Below is a small trained network, with its code and all its weights. Each question gives an input and a class and asks what happens when units are switched off, that is, made to give their printed mean instead of their output.

import numpy as np


def w(rows, s, z=0):
    codes = np.array(rows[::2]) - 128.0
    scale = np.full(codes.shape[1], s)
    scale[-1] = z or s
    return codes * scale


def norm(h):
    return h / np.sqrt((h * h).mean(-1, keepdims=True) + 1e-5)


def f(y):
    return np.maximum(y, 0)


def log_softmax(a):
    a = a - a.max(-1, keepdims=True)
    return a - np.log(np.exp(a).sum(-1, keepdims=True))


def net(x, mask):
    res = np.array(x, float).reshape(1, 5) / 4 @ E
    u = 0
    for l in range(2):
        y = f(norm(res) @ A[l][:, :-1].T + A[l][:, -1])
        res = res + np.where(mask[u : u + 10], y, B[l][:, -1]) @ B[l][:, :-1]
        u += 10
    return log_softmax(norm(res)[-1] @ U[:, :-1].T + U[:, -1])


A, B = {}, {}
E = w([
[168,39,46,146,103,104,82,77,153,150],'x0',
[151,158,150,135,200,193,63,95,253,90],'x1',
[27,101,107,134,126,111,53,188,159,122],'x2',
[150,104,177,188,142,151,100,152,107,190],'x3',
[179,35,178,77,128,143,117,170,107,59],'x4',
],0.0028)
A[0] = w([
[73,122,122,134,162,151,38,135,148,103,92],'0.n0',
[227,128,176,105,96,141,220,85,100,208,26],'0.n1',
[120,120,80,110,65,91,188,188,3,146,3],'0.n2',
[39,111,125,142,73,66,79,213,122,97,39],'0.n3',
[152,86,156,76,189,166,97,117,81,59,65],'0.n4',
[179,93,224,251,158,134,90,194,105,223,32],'0.n5',
[99,160,46,9,116,63,189,125,186,26,40],'0.n6',
[105,185,182,117,146,142,207,191,94,88,124],'0.n7',
[164,159,104,95,87,167,208,70,117,92,39],'0.n8',
[127,8,170,117,137,104,121,169,93,71,40],'0.n9',
],0.0039,0.0015)
B[0] = w([
[147,60,144,122,166,127,232,147,85,104,204],'0.n0',
[56,58,105,77,227,128,128,139,111,134,230],'0.n1',
[157,114,184,244,139,44,96,171,190,95,252],'0.n2',
[109,40,129,77,253,159,187,107,108,156,212],'0.n3',
[134,155,208,129,57,83,178,91,172,210,187],'0.n4',
[66,141,124,84,80,137,45,68,65,37,240],'0.n5',
[109,105,198,176,106,168,9,96,48,126,243],'0.n6',
[188,141,36,103,73,168,110,178,122,164,235],'0.n7',
[88,61,150,120,195,158,88,127,99,151,194],'0.n8',
[139,127,179,86,70,125,193,51,179,188,199],'0.n9',
],0.0041,0.0031)
A[1] = w([
[21,207,77,215,149,111,136,55,145,226,206],'1.n0',
[119,101,148,107,110,86,204,129,38,133,169],'1.n1',
[161,186,172,116,106,171,143,226,140,112,81],'1.n2',
[94,147,176,119,179,151,142,172,104,134,149],'1.n3',
[132,99,152,130,200,166,125,136,176,107,78],'1.n4',
[85,133,134,133,76,158,86,95,83,46,7],'1.n5',
[183,171,172,159,183,216,103,87,252,46,75],'1.n6',
[225,146,138,138,198,151,171,75,80,109,36],'1.n7',
[214,39,54,147,103,93,89,86,158,166,178],'1.n8',
[63,49,168,145,106,131,100,104,136,135,192],'1.n9',
],0.0046,0.0013)
B[1] = w([
[207,45,234,41,84,144,165,113,156,73,254],'1.n0',
[79,165,108,181,149,108,75,90,223,109,215],'1.n1',
[169,150,16,111,78,152,136,118,157,121,156],'1.n2',
[169,105,22,128,115,185,131,108,132,137,190],'1.n3',
[87,134,127,146,157,58,181,116,98,138,173],'1.n4',
[163,158,137,162,126,140,67,32,77,200,167],'1.n5',
[94,101,115,206,73,10,128,184,67,154,208],'1.n6',
[2,51,101,109,199,141,131,148,150,97,162],'1.n7',
[98,237,86,96,95,203,161,232,111,115,219],'1.n8',
[174,224,119,142,173,150,151,95,112,124,247],'1.n9',
],0.0041,0.0049)
U = w([
[102,112,129,226,103,5,150,175,132,123,141],'0',
[60,52,111,94,238,168,165,117,124,128,145],'1',
[194,90,216,63,54,138,184,94,183,124,148],'2',
[112,156,145,146,102,166,34,58,59,116,138],'3',
[147,187,26,105,78,207,158,195,140,135,142],'4',
[162,184,133,138,177,133,125,109,147,179,123],'5',
[181,171,123,107,178,104,93,135,200,197,9],'6',
[182,174,127,113,185,114,73,141,218,195,2],'7',
],0.011,0.0098)

Each question gives the input, the list of numbers given to net, and the class t.
The units are the neurons (one row each of A and B). Each row of codes is followed by its name. A weight is (code - 128) times the scale printed after its matrix; where a second scale follows, it is the last column's (A, B and U).
mask holds one flag per neuron, layer by layer. A switched-off neuron (its flag False) gives its mean, the last column of its row in B, instead of its output. The means were averaged over made-up inputs and are rounded, as every weight is.
A unit's drop is (log p(t) with every unit on - log p(t) with that unit switched off) / (log p(t) with every unit on - log p(t) with every unit switched off).
The circuit of an input: a set's keep is (log p(t) with only the set's units on - log p(t) with every unit switched off) / (log p(t) with every unit on - log p(t) with every unit switched off). Starting from the 12 units with the biggest drops (on a tie, the unit counted first), units are removed one at a time, each time the one whose removal leaves the highest keep (on an exact tie, the one counted first), for as long as the keep stays at least 0.8.
units of the circuit, in order: the units of the circuit, biggest drop first
most important unit: the unit with the biggest drop
k most important neurons: the k neurons with the biggest drops, biggest first
top k neurons in layer l: the k neurons of layer l with the biggest drops, biggest first
input [-2,-4,4,6,-1], class 3: most important unit	0.n5
input [-2,-6,-4,4,-7], class 2: 2 most important neurons	[1.n0; 1.n6]
input [-3,1,-7,7,-5], class 1: top 2 neurons in layer 0	[0.n1; 0.n6]
input [-5,-5,-2,1,-7], class 2: top 2 neurons in layer 1	[1.n0; 1.n6]
input [7,8,-7,3,-2], class 0: 3 most important neurons	[1.n6; 0.n7; 0.n3]
input [1,2,-6,-7,5], class 3: 4 most important neurons	[0.n6; 0.n3; 1.n0; 0.n0]
input [-5,3,-5,-8,6], class 3: units of the circuit, in order	[0.n6; 1.n0]
input [-4,-4,-6,-6,-3], class 1: units of the circuit, in order	[0.n8; 1.n7]
input [8,1,6,0,8], class 2: top 4 neurons in layer 0	[0.n9; 0.n4; 0.n7; 0.n1]
input [8,-5,5,5,1], class 4: top 3 neurons in layer 1	[1.n8; 1.n6; 1.n9]
input [-6,4,4,-4,3], class 4: 4 most important neurons	[0.n5; 1.n2; 0.n7; 0.n2]
input [2,4,-1,-6,-8], class 2: 2 most important neurons	[1.n0; 0.n5]
input [-5,1,-1,-3,-3], class 4: 2 most important neurons	[0.n7; 0.n5]
input [-6,-5,0,-4,4], class 4: units of the circuit, in order	[0.n7]
input [7,0,4,3,8], class 2: 3 most important neurons	[0.n9; 0.n7; 0.n4]
input [-7,-5,-5,0,4], class 4: units of the circuit, in order	[0.n7; 1.n0]
input [-2,-4,6,2,0], class 1: 2 most important neurons	[0.n3; 1.n6]
input [8,1,-2,-6,5], class 4: top 2 neurons in layer 1	[1.n8; 1.n0]
input [-8,8,8,7,-3], class 0: top 3 neurons in layer 1	[1.n6; 1.n4; 1.n8]
input [5,-5,6,-7,8], class 2: most important unit	0.n9
input [-7,-4,4,-7,-1], class 3: 2 most important neurons	[0.n6; 1.n8]
